Below are the code and all the weights of a small trained network. Each question names an input and a target symbol and asks about switching units off, where a switched-off unit gives its printed mean instead of its output.

import numpy as np


def w(rows, s, z=0):
    codes = np.array(rows[::2]) - 128.0
    scale = np.full(codes.shape[1], s)
    scale[-1] = z or s
    return codes * scale


def norm(h):
    return h / np.sqrt((h * h).mean(-1, keepdims=True) + 1e-5)


def f(y):
    return np.maximum(y, 0)


def softmax(a):
    e = np.exp(a - a.max(-1, keepdims=True))
    return e / e.sum(-1, keepdims=True)


def log_softmax(a):
    a = a - a.max(-1, keepdims=True)
    return a - np.log(np.exp(a).sum(-1, keepdims=True))


def net(x, mask):
    ids = ['γδεζθλμπφψω'.index(c) for c in x.split()]
    T = len(ids)
    res = E[ids] + P[:T]
    u = 0
    for l in range(3):
        r = norm(res)
        for j in range(2):
            rows = slice(4 * j, 4 * j + 4)
            q, k, v = (r @ M[l][rows].T for M in (Q, K, V))
            z = softmax(np.where(np.tri(T) > 0, q @ k.T / 4**0.5, -1e9)) @ v
            o = O[l][rows]
            res = res + np.where(mask[u + j], z, o[:, -1]) @ o[:, :-1]
        u += 2
        y = f(norm(res) @ A[l][:, :-1].T + A[l][:, -1])
        res = res + np.where(mask[u : u + 4], y, B[l][:, -1]) @ B[l][:, :-1]
        u += 4
    return log_softmax(norm(res)[-1] @ U[:, :-1].T + U[:, -1])


Q, K, V, O, A, B = {}, {}, {}, {}, {}, {}
E = w([
[99,157,105],'γ',
[100,158,108],'δ',
[99,157,104],'ε',
[98,154,103],'ζ',
[101,159,106],'θ',
[185,151,103],'λ',
[150,170,104],'μ',
[206,152,196],'π',
[100,157,104],'φ',
[248,67,118],'ψ',
[177,202,69],'ω',
],0.017)
P = w([
[105,125,115],'0',
[9,134,176],'1',
[211,72,87],'2',
[79,114,71],'3',
[161,221,163],'4',
[201,53,85],'5',
[57,100,61],'6',
[150,201,158],'7',
[192,32,80],'8',
[61,94,60],'9',
[144,187,151],'10',
],0.013)
Q[0] = w([
[157,111,114],'L0H1',
[142,198,149],'L0H1',
[169,169,55],'L0H1',
[2,217,155],'L0H1',
[138,112,177],'L0H2',
[161,116,99],'L0H2',
[93,156,172],'L0H2',
[146,99,137],'L0H2',
],0.012)
K[0] = w([
[145,151,166],'L0H1',
[37,200,166],'L0H1',
[223,203,61],'L0H1',
[30,158,1],'L0H1',
[135,125,163],'L0H2',
[135,152,88],'L0H2',
[140,38,217],'L0H2',
[169,100,90],'L0H2',
],0.0077)
V[0] = w([
[139,185,137],'L0H1',
[111,40,127],'L0H1',
[155,146,106],'L0H1',
[71,117,45],'L0H1',
[140,87,3],'L0H2',
[119,140,126],'L0H2',
[129,103,136],'L0H2',
[136,186,113],'L0H2',
],0.0054)
O[0] = w([
[139,150,124,204],'L0H1',
[100,95,127,12],'L0H1',
[147,168,141,193],'L0H1',
[110,253,254,5],'L0H1',
[196,229,174,190],'L0H2',
[136,138,130,130],'L0H2',
[132,132,153,97],'L0H2',
[162,108,107,211],'L0H2',
],0.0052,0.0016)
A[0] = w([
[139,127,247,116],'L0N1',
[254,81,69,43],'L0N2',
[77,98,169,193],'L0N3',
[176,81,17,253],'L0N4',
],0.0088,0.0042)
B[0] = w([
[52,13,68,151],'L0N1',
[221,58,201,229],'L0N2',
[2,31,39,140],'L0N3',
[109,202,91,255],'L0N4',
],0.0078,0.0087)
Q[1] = w([
[103,104,242],'L1H1',
[38,106,109],'L1H1',
[127,31,125],'L1H1',
[88,84,191],'L1H1',
[207,114,106],'L1H2',
[94,84,178],'L1H2',
[141,42,114],'L1H2',
[117,141,11],'L1H2',
],0.012)
K[1] = w([
[144,113,251],'L1H1',
[111,116,160],'L1H1',
[151,112,101],'L1H1',
[119,107,192],'L1H1',
[192,75,102],'L1H2',
[114,162,174],'L1H2',
[217,144,128],'L1H2',
[139,152,63],'L1H2',
],0.018)
V[1] = w([
[173,113,161],'L1H1',
[125,196,161],'L1H1',
[2,58,135],'L1H1',
[126,141,77],'L1H1',
[136,198,65],'L1H2',
[172,219,191],'L1H2',
[133,139,140],'L1H2',
[83,117,30],'L1H2',
],0.0064)
O[1] = w([
[96,88,45,134],'L1H1',
[178,3,79,145],'L1H1',
[202,78,228,2],'L1H1',
[87,194,215,160],'L1H1',
[126,232,65,150],'L1H2',
[141,60,89,145],'L1H2',
[129,125,129,128],'L1H2',
[218,203,143,116],'L1H2',
],0.0046,0.0042)
A[1] = w([
[188,222,117,140],'L1N1',
[202,91,111,77],'L1N2',
[2,104,91,2],'L1N3',
[36,55,171,194],'L1N4',
],0.015,0.0039)
B[1] = w([
[190,45,157,255],'L1N1',
[6,164,124,235],'L1N2',
[96,59,199,155],'L1N3',
[253,174,163,152],'L1N4',
],0.013,0.0094)
Q[2] = w([
[123,218,137],'L2H1',
[94,82,76],'L2H1',
[85,144,195],'L2H1',
[131,74,78],'L2H1',
[69,166,189],'L2H2',
[164,101,126],'L2H2',
[55,126,119],'L2H2',
[27,77,250],'L2H2',
],0.02)
K[2] = w([
[111,123,179],'L2H1',
[156,116,40],'L2H1',
[143,58,162],'L2H1',
[101,135,5],'L2H1',
[106,58,157],'L2H2',
[133,157,89],'L2H2',
[112,141,167],'L2H2',
[9,87,138],'L2H2',
],0.023)
V[2] = w([
[119,47,94],'L2H1',
[196,138,177],'L2H1',
[156,4,191],'L2H1',
[144,133,198],'L2H1',
[40,134,163],'L2H2',
[144,28,149],'L2H2',
[175,120,254],'L2H2',
[127,131,120],'L2H2',
],0.0074)
O[2] = w([
[146,4,75,218],'L2H1',
[1,132,161,146],'L2H1',
[43,96,34,254],'L2H1',
[98,209,92,110],'L2H1',
[192,100,35,86],'L2H2',
[105,169,143,205],'L2H2',
[75,124,146,139],'L2H2',
[132,123,128,126],'L2H2',
],0.0053,0.0051)
A[2] = w([
[77,229,58,42],'L2N1',
[150,171,253,2],'L2N2',
[76,163,68,32],'L2N3',
[153,94,87,143],'L2N4',
],0.011,0.0012)
B[2] = w([
[156,188,150,147],'L2N1',
[251,137,192,206],'L2N2',
[167,148,181,164],'L2N3',
[92,191,161,253],'L2N4',
],0.017,0.0042)
U = w([
[123,114,121,59],'γ',
[137,151,84,219],'δ',
[120,112,121,62],'ε',
[130,96,139,142],'ζ',
[99,184,127,253],'θ',
[118,111,118,104],'λ',
[119,105,124,87],'μ',
[122,125,3,177],'π',
[119,107,119,90],'φ',
[186,61,128,79],'ψ',
[147,137,211,155],'ω',
],0.024,0.0062)

Each question gives the input, a string of symbols that net reads in full, and the target symbol t.
The units are the heads (4 rows each of Q, K, V and O) and the neurons (one row each of A and B). Each row of codes is followed by its name. A weight is (code - 128) times the scale printed after its matrix; where a second scale follows, it is the last column's (O, A, B and U).
mask holds one flag per unit, layer by layer, with each layer's heads first. A switched-off unit (its flag False) gives its mean, the last column of its rows in O or B, instead of its output. The means were averaged over made-up inputs and are rounded, as every weight is.
A unit's drop is (log p(t) with every unit on - log p(t) with that unit switched off) / (log p(t) with every unit on - log p(t) with every unit switched off).
The circuit of an input: a set's keep is (log p(t) with only the set's units on - log p(t) with every unit switched off) / (log p(t) with every unit on - log p(t) with every unit switched off). Starting from the 12 units with the biggest drops (on a tie, the unit counted first), units are removed one at a time, each time the one whose removal leaves the highest keep (on an exact tie, the one counted first), for as long as the keep stays at least 0.8.
units of the circuit, in order: the units of the circuit, biggest drop first
most important unit: the unit with the biggest drop
top k neurons: the k neurons with the biggest drops, biggest first
k most important neurons of layer l: the k neurons of layer l with the biggest drops, biggest first
which heads matter: for each layer, one digit per head in row order, 1 if its drop is at least 0.15 and else 0, layers parted by /
input π ω π ω π λ, target ω: units of the circuit, in order => [L0N2; L2N4; L1N2; L1N1]
input λ ω π ω π ζ, target ω: units of the circuit, in order => [L0N2; L2N4; L0N4]
input λ π π ω π ψ π δ ζ π ω, target ψ: units of the circuit, in order => [L1N1]
input μ ω ψ π π ψ ω δ ε, target ω: which heads matter => 00 / 11 / 11
input π λ μ π π φ δ π ω ω, target δ: 2 most important neurons of layer 1 => [L1N3; L1N2]
input π λ ψ μ μ ω π ψ ζ, target π: top 3 neurons => [L1N2; L2N2; L0N4]
input π π θ, target π: which heads matter => 10 / 00 / 00
input γ ω φ ω ψ φ, target ω: which heads matter => 00 / 01 / 11
input ψ ω δ ω ψ δ, target ω: units of the circuit, in order => [L0N2; L0N4; L2N4]
input ψ δ ψ ψ π ε μ, target ω: top 3 neurons => [L2N4; L0N2; L1N1]
input ω δ λ, target ω: units of the circuit, in order => [L1N2; L2N4]
input π ω π π μ θ, target π: top 2 neurons => [L2N2; L0N4]
input δ π ε π π ψ, target π: 2 most important neurons of layer 1 => [L1N1; L1N2]
input π γ π ψ μ ω ψ π π ψ, target θ: which heads matter => 00 / 00 / 01
input ω π γ, target ω: units of the circuit, in order => [L0N4; L0N2; L2N4]
input μ λ ψ γ ψ μ ψ λ, target ψ: units of the circuit, in order => [L1N1]
input ζ μ ψ ω λ ψ, target ω: which heads matter => 00 / 00 / 11
input ω ψ ω π ψ ψ π π ω, target π: top 2 neurons => [L1N2; L2N2]
input π ψ ψ δ π, target ψ: units of the circuit, in order => [L1N1; L0N1; L2H2]
input ε ψ π π ψ π, target π: top 2 neurons => [L1N2; L1N1]
input θ π λ ψ φ ε ψ π, target ψ: top 3 neurons => [L0N2; L1N1; L0N1]
input π π μ ψ δ λ π δ, target ψ: top 2 neurons => [L1N2; L1N1]
input ω ψ ψ, target ω: top 2 neurons => [L0N2; L2N4]
input ζ μ π ψ ω ψ ψ μ, target ψ: which heads matter => 00 / 00 / 00
input π ζ μ π φ λ, target π: top 2 neurons => [L2N2; L0N4]
input θ φ ψ π θ π ψ, target θ: top 4 neurons => [L0N4; L1N1; L1N2; L1N3]
input ω δ μ π ψ φ, target π: top 3 neurons => [L1N2; L2N2; L1N4]
input π ω ε μ π ψ μ, target θ: most important unit => L0N2
input π π π π μ ω, target π: top 3 neurons => [L2N2; L1N4; L0N2]
